Below is a small trained network, with its code and all its weights. Each question gives an input and a class and asks what happens when units are switched off, that is, made to give their printed mean instead of their output.

import numpy as np


def w(rows, s, z=0):
    codes = np.array(rows[::2]) - 128.0
    scale = np.full(codes.shape[1], s)
    scale[-1] = z or s
    return codes * scale


def norm(h):
    return h / np.sqrt((h * h).mean(-1, keepdims=True) + 1e-5)


def f(y):
    return y / 2 * (1 + np.tanh(0.7978845608 * (y + 0.044715 * y**3)))


def log_softmax(a):
    a = a - a.max(-1, keepdims=True)
    return a - np.log(np.exp(a).sum(-1, keepdims=True))


def net(x, mask):
    res = np.array(x, float).reshape(1, 5) / 4 @ E
    u = 0
    for l in range(4):
        y = f(norm(res) @ A[l][:, :-1].T + A[l][:, -1])
        res = res + np.where(mask[u : u + 6], y, B[l][:, -1]) @ B[l][:, :-1]
        u += 6
    return log_softmax(norm(res)[-1] @ U[:, :-1].T + U[:, -1])


A, B = {}, {}
E = w([
[128,124,128,126,127,128],'x0',
[179,79,162,247,86,179],'x1',
[1,160,158,225,159,107],'x2',
[104,112,156,98,43,107],'x3',
[149,29,188,121,180,41],'x4',
],0.0088)
A[0] = w([
[114,143,102,168,124,74,1],'L0N1',
[126,105,208,111,80,72,113],'L0N2',
[92,126,180,102,147,198,5],'L0N3',
[138,106,250,2,65,188,19],'L0N4',
[68,117,60,222,242,118,132],'L0N5',
[104,213,131,130,63,221,55],'L0N6',
],0.0056,0.005)
B[0] = w([
[143,107,179,144,245,192,77],'L0N1',
[136,132,71,116,105,103,163],'L0N2',
[104,120,108,149,162,146,71],'L0N3',
[84,181,206,124,151,143,130],'L0N4',
[174,145,192,51,100,147,251],'L0N5',
[100,137,57,144,125,145,176],'L0N6',
],0.011,0.0028)
A[1] = w([
[151,138,120,148,249,173,165],'L1N1',
[132,140,128,131,127,122,38],'L1N2',
[130,167,119,84,134,106,254],'L1N3',
[66,116,151,134,73,110,75],'L1N4',
[69,152,158,153,140,129,58],'L1N5',
[164,119,106,99,129,124,100],'L1N6',
],0.015,0.0059)
B[1] = w([
[81,120,156,88,9,94,189],'L1N1',
[137,123,117,110,168,100,106],'L1N2',
[123,96,128,166,114,176,254],'L1N3',
[139,136,183,86,101,146,182],'L1N4',
[159,162,170,88,170,196,159],'L1N5',
[135,107,161,117,139,158,161],'L1N6',
],0.014,0.0071)
A[2] = w([
[55,124,74,2,181,130,174],'L2N1',
[68,232,211,200,206,38,123],'L2N2',
[152,186,53,153,159,152,66],'L2N3',
[153,91,158,146,221,14,2],'L2N4',
[190,80,47,117,107,141,187],'L2N5',
[142,72,179,100,144,96,151],'L2N6',
],0.0093,0.0029)
B[2] = w([
[217,130,168,254,95,96,197],'L2N1',
[129,96,157,98,148,182,174],'L2N2',
[76,87,95,109,132,108,145],'L2N3',
[79,117,51,115,134,131,159],'L2N4',
[98,164,182,124,174,153,251],'L2N5',
[76,141,82,120,117,206,253],'L2N6',
],0.012,0.0038)
A[3] = w([
[54,132,52,131,172,124,172],'L3N1',
[15,153,181,183,161,102,14],'L3N2',
[60,107,157,213,74,218,254],'L3N3',
[90,18,171,110,165,74,121],'L3N4',
[200,149,189,254,158,98,213],'L3N5',
[187,160,155,50,121,145,106],'L3N6',
],0.0095,0.0036)
B[3] = w([
[106,118,128,93,160,131,132],'L3N1',
[183,90,146,170,114,190,132],'L3N2',
[131,108,112,103,165,81,252],'L3N3',
[125,250,56,136,118,153,144],'L3N4',
[146,192,122,102,169,100,147],'L3N5',
[84,160,170,139,152,114,145],'L3N6',
],0.017)
U = w([
[146,121,193,122,154,237,162],'0',
[102,126,119,73,148,98,222],'1',
[75,132,34,128,117,166,149],'2',
[106,122,159,96,41,84,102],'3',
[195,125,113,155,163,53,127],'4',
[114,70,126,130,149,112,24],'5',
[157,115,116,250,97,167,2],'6',
],0.018,0.0092)

Each question gives the input, the list of numbers given to net, and the class t.
The units are the neurons (one row each of A and B). Each row of codes is followed by its name. A weight is (code - 128) times the scale printed after its matrix; where a second scale follows, it is the last column's (A, B and U).
mask holds one flag per neuron, layer by layer. A switched-off neuron (its flag False) gives its mean, the last column of its row in B, instead of its output. The means were averaged over made-up inputs and are rounded, as every weight is.
A unit's drop is (log p(t) with every unit on - log p(t) with that unit switched off) / (log p(t) with every unit on - log p(t) with every unit switched off).
The circuit of an input: a set's keep is (log p(t) with only the set's units on - log p(t) with every unit switched off) / (log p(t) with every unit on - log p(t) with every unit switched off). Starting from the 12 units with the biggest drops (on a tie, the unit counted first), units are removed one at a time, each time the one whose removal leaves the highest keep (on an exact tie, the one counted first), for as long as the keep stays at least 0.8.
units of the circuit, in order: the units of the circuit, biggest drop first
unit that matters most: the unit with the biggest drop
k most important neurons: the k neurons with the biggest drops, biggest first
k most important neurons of layer l: the k neurons of layer l with the biggest drops, biggest first
input [6,-1,-6,4,6], class 0: units of the circuit, in order : (L3N3)
input [-3,-8,6,7,-4], class 4: 2 most important neurons : (L2N1 L1N1)
input [8,5,1,6,-7], class 1: units of the circuit, in order : (L3N3 L1N3)
input [5,-4,-6,6,4], class 0: 2 most important neurons : (L1N1 L3N3)
input [-2,-2,4,3,5], class 2: 2 most important neurons : (L3N4 L1N1)
input [-2,6,-8,7,8], class 0: 3 most important neurons : (L3N3 L1N1 L2N5)
input [1,5,-6,5,7], class 2: 2 most important neurons of layer 3 : (L3N4 L3N3)
input [0,8,3,5,-8], class 2: 3 most important neurons : (L0N6 L2N1 L1N1)
input [-7,8,2,-7,-7], class 4: units of the circuit, in order : (L3N3 L3N5)
input [3,8,4,5,2], class 4: units of the circuit, in order : (L1N1 L3N5)
input [-5,-5,7,-2,-7], class 0: 2 most important neurons : (L1N5 L3N2)
input [4,7,6,0,2], class 4: 2 most important neurons : (L3N5 L2N5)
input [-3,-5,0,7,-4], class 3: 2 most important neurons : (L1N4 L2N6)
input [3,-3,3,-7,6], class 3: units of the circuit, in order : (L1N1)
input [-4,-6,-5,7,0], class 3: 3 most important neurons of layer 3 : (L3N5 L3N3 L3N1)
input [-5,-5,7,-4,-7], class 0: 2 most important neurons of layer 3 : (L3N2 L3N4)
input [-2,-8,-4,8,3], class 3: 3 most important neurons of layer 0 : (L0N6 L0N4 L0N1)
input [6,-8,-7,-1,2], class 4: 3 most important neurons : (L2N1 L3N5 L0N5)
input [-4,-5,3,5,1], class 3: 2 most important neurons : (L1N4 L1N3)
input [6,-8,0,1,5], class 4: unit that matters most : L2N1
input [0,8,-3,-2,-8], class 2: 3 most important neurons : (L0N6 L2N1 L2N3)
input [6,-3,7,-8,6], class 3: 2 most important neurons : (L1N1 L2N5)
input [0,4,6,-1,8], class 2: 2 most important neurons of layer 2 : (L2N4 L2N5)
input [3,0,-6,-3,5], class 0: 2 most important neurons : (L3N3 L1N6)
input [-1,-5,0,1,2], class 4: 3 most important neurons : (L1N1 L2N1 L0N5)
input [6,4,-4,-3,1], class 1: 2 most important neurons of layer 0 : (L0N5 L0N2)
input [6,4,-8,-4,4], class 0: unit that matters most : L3N3
input [-3,-8,-5,-2,-6], class 4: 2 most important neurons of layer 2 : (L2N1 L2N6)
